Here is a tiny trained network, its code and every weight. The questions are about switching its units off for an input and a class, where a switched-off unit gives its printed mean instead of its output.

import numpy as np


def w(rows, s, z=0):
    codes = np.array(rows[::2]) - 128.0
    scale = np.full(codes.shape[1], s)
    scale[-1] = z or s
    return codes * scale


def f(y):
    return y / 2 * (1 + np.tanh(0.7978845608 * (y + 0.044715 * y**3)))


def log_softmax(a):
    a = a - a.max(-1, keepdims=True)
    return a - np.log(np.exp(a).sum(-1, keepdims=True))


def net(x, mask):
    res = np.array(x, float).reshape(1, 6) / 4 @ E
    y = f(res @ A[0][:, :-1].T + A[0][:, -1])
    res = res + np.where(mask, y, B[0][:, -1]) @ B[0][:, :-1]
    return log_softmax(res[-1] @ U[:, :-1].T + U[:, -1])


A, B = {}, {}
E = w([
[137,94,124,74,109,148],'x0',
[132,121,129,114,115,136],'x1',
[202,98,253,115,164,171],'x2',
[116,148,123,175,175,102],'x3',
[200,9,103,211,61,88],'x4',
[2,46,205,88,70,42],'x5',
],0.0067)
A[0] = w([
[152,121,126,134,103,114,138],'n0',
[105,123,170,129,119,115,108],'n1',
[115,144,138,128,108,135,134],'n2',
[169,129,216,124,146,130,13],'n3',
[100,147,64,118,106,107,35],'n4',
[218,178,78,117,153,158,112],'n5',
[80,106,165,113,124,97,95],'n6',
[90,106,149,130,129,120,87],'n7',
[152,141,114,122,152,114,49],'n8',
[124,124,125,142,119,161,144],'n9',
[156,132,107,114,134,147,128],'n10',
[122,120,143,115,116,145,208],'n11',
[144,140,137,127,136,95,74],'n12',
[151,77,117,174,109,124,125],'n13',
[100,165,139,103,135,154,94],'n14',
[131,132,125,116,114,125,160],'n15',
[111,178,152,85,150,131,139],'n16',
[96,98,144,130,151,125,67],'n17',
[106,152,119,119,113,142,44],'n18',
[108,123,141,135,96,116,50],'n19',
[170,147,72,128,131,154,133],'n20',
[175,59,129,184,107,111,141],'n21',
[148,121,122,119,146,113,87],'n22',
[152,108,138,130,114,119,35],'n23',
[65,227,170,46,178,171,138],'n24',
[136,100,116,154,109,131,168],'n25',
[151,115,185,133,146,151,33],'n26',
[65,144,11,139,79,127,23],'n27',
[126,142,157,145,130,124,158],'n28',
[152,124,135,115,110,121,141],'n29',
[60,101,163,135,103,124,90],'n30',
[103,141,119,107,141,122,2],'n31',
[159,134,90,129,138,164,93],'n32',
[196,160,113,117,155,160,129],'n33',
[141,104,120,164,124,128,111],'n34',
[148,127,142,143,162,118,97],'n35',
[157,132,105,139,138,166,135],'n36',
[121,150,117,159,128,121,123],'n37',
[92,106,156,110,115,75,118],'n38',
[164,80,113,158,113,105,101],'n39',
[161,85,108,130,125,117,105],'n40',
[67,99,165,119,139,125,108],'n41',
[179,112,211,133,158,131,90],'n42',
[151,111,209,135,157,157,47],'n43',
[64,93,182,128,117,117,95],'n44',
[125,109,120,114,147,127,93],'n45',
],0.012,0.0014)
B[0] = w([
[133,117,122,148,135,129,139],'n0',
[117,162,136,128,119,133,154],'n1',
[133,129,129,130,130,131,132],'n2',
[104,128,70,53,175,131,177],'n3',
[106,127,94,79,160,126,165],'n4',
[114,206,201,146,96,118,223],'n5',
[122,175,170,137,112,129,185],'n6',
[130,154,153,129,118,133,154],'n7',
[122,129,143,120,117,130,134],'n8',
[120,129,132,132,122,125,131],'n9',
[125,149,147,135,129,118,144],'n10',
[123,141,119,143,142,113,140],'n11',
[129,121,129,117,115,126,126],'n12',
[156,66,116,170,114,129,175],'n13',
[147,82,118,150,126,126,157],'n14',
[128,130,130,134,138,128,131],'n15',
[147,61,103,167,114,118,175],'n16',
[131,147,142,123,115,129,142],'n17',
[130,121,115,130,138,124,133],'n18',
[136,146,142,133,132,135,142],'n19',
[112,167,170,130,121,127,178],'n20',
[169,47,111,187,108,128,202],'n21',
[129,132,125,126,122,133,127],'n22',
[135,120,109,136,136,126,134],'n23',
[186,3,92,219,104,126,254],'n24',
[135,104,119,150,135,120,151],'n25',
[112,133,96,84,151,127,157],'n26',
[100,116,66,6,203,139,213],'n27',
[137,128,125,113,122,139,137],'n28',
[125,129,121,139,141,127,133],'n29',
[127,185,171,141,113,132,189],'n30',
[138,119,122,122,132,128,135],'n31',
[122,161,160,129,116,127,162],'n32',
[109,188,173,136,103,126,195],'n33',
[131,102,131,142,116,134,147],'n34',
[126,134,133,110,120,129,140],'n35',
[119,156,153,140,114,127,160],'n36',
[134,121,132,102,119,135,139],'n37',
[135,182,167,145,117,139,189],'n38',
[151,72,107,174,117,137,172],'n39',
[136,101,121,153,127,119,151],'n40',
[122,169,156,142,114,126,180],'n41',
[87,131,77,48,172,130,188],'n42',
[96,128,74,53,164,119,178],'n43',
[126,195,175,138,110,129,198],'n44',
[124,122,129,129,130,122,126],'n45',
],0.022,0.0092)
U = w([
[200,70,104,230,100,124,219],'0',
[116,255,215,161,90,127,2],'1',
[87,153,55,24,193,130,159],'2',
],0.0084,0.00061)

Each question gives the input, the list of numbers given to net, and the class t.
The units are the neurons (one row each of A and B). Each row of codes is followed by its name. A weight is (code - 128) times the scale printed after its matrix; where a second scale follows, it is the last column's (A, B and U).
mask holds one flag per neuron, in row order. A switched-off neuron (its flag False) gives its mean, the last column of its row in B, instead of its output. The means were averaged over made-up inputs and are rounded, as every weight is.
A unit's drop is (log p(t) with every unit on - log p(t) with that unit switched off) / (log p(t) with every unit on - log p(t) with every unit switched off).
The circuit of an input: a set's keep is (log p(t) with only the set's units on - log p(t) with every unit switched off) / (log p(t) with every unit on - log p(t) with every unit switched off). Starting from the 12 units with the biggest drops (on a tie, the unit counted first), units are removed one at a time, each time the one whose removal leaves the highest keep (on an exact tie, the one counted first), for as long as the keep stays at least 0.8.
circuit, biggest first: the units of the circuit, biggest drop first
most important unit: the unit with the biggest drop
top k neurons: the k neurons with the biggest drops, biggest first
drop of u: that unit's drop, to one decimal
input [0,1,-7,-2,7,8], class 1: top 4 neurons => (n24; n30; n44; n38)
input [-3,-6,0,0,-4,3], class 0: most important unit => n24
input [4,-1,0,-4,6,8], class 1: top 2 neurons => (n24; n44)
input [-1,5,-7,-4,6,5], class 2: top 3 neurons => (n27; n24; n4)
input [5,7,6,-3,0,-6], class 1: top 2 neurons => (n5; n33)
input [7,3,-5,-4,3,4], class 2: top 2 neurons => (n27; n5)
input [2,7,8,-7,-3,-6], class 2: top 2 neurons => (n42; n3)
input [-4,-5,4,-6,3,2], class 2: top 2 neurons => (n24; n42)
input [-1,-3,5,-2,7,8], class 1: top 4 neurons => (n24; n44; n30; n38)
input [-4,0,-8,-4,-6,2], class 2: top 2 neurons => (n27; n4)
input [7,-3,-8,-2,5,-8], class 1: top 2 neurons => (n5; n20)
input [3,0,-2,6,-5,-5], class 0: top 3 neurons => (n24; n16; n44)
input [4,5,6,2,4,-1], class 2: top 2 neurons => (n24; n42)
input [-7,1,1,-5,3,5], class 1: circuit, biggest first => (n24)
input [6,4,5,8,-8,1], class 0: drop of n24 => 2.1
input [-7,3,-5,4,-8,0], class 0: drop of n24 => 1.3
input [8,7,-6,8,6,7], class 1: drop of n30 => 0.4
input [-7,-6,5,6,-6,5], class 0: drop of n24 => 2.8
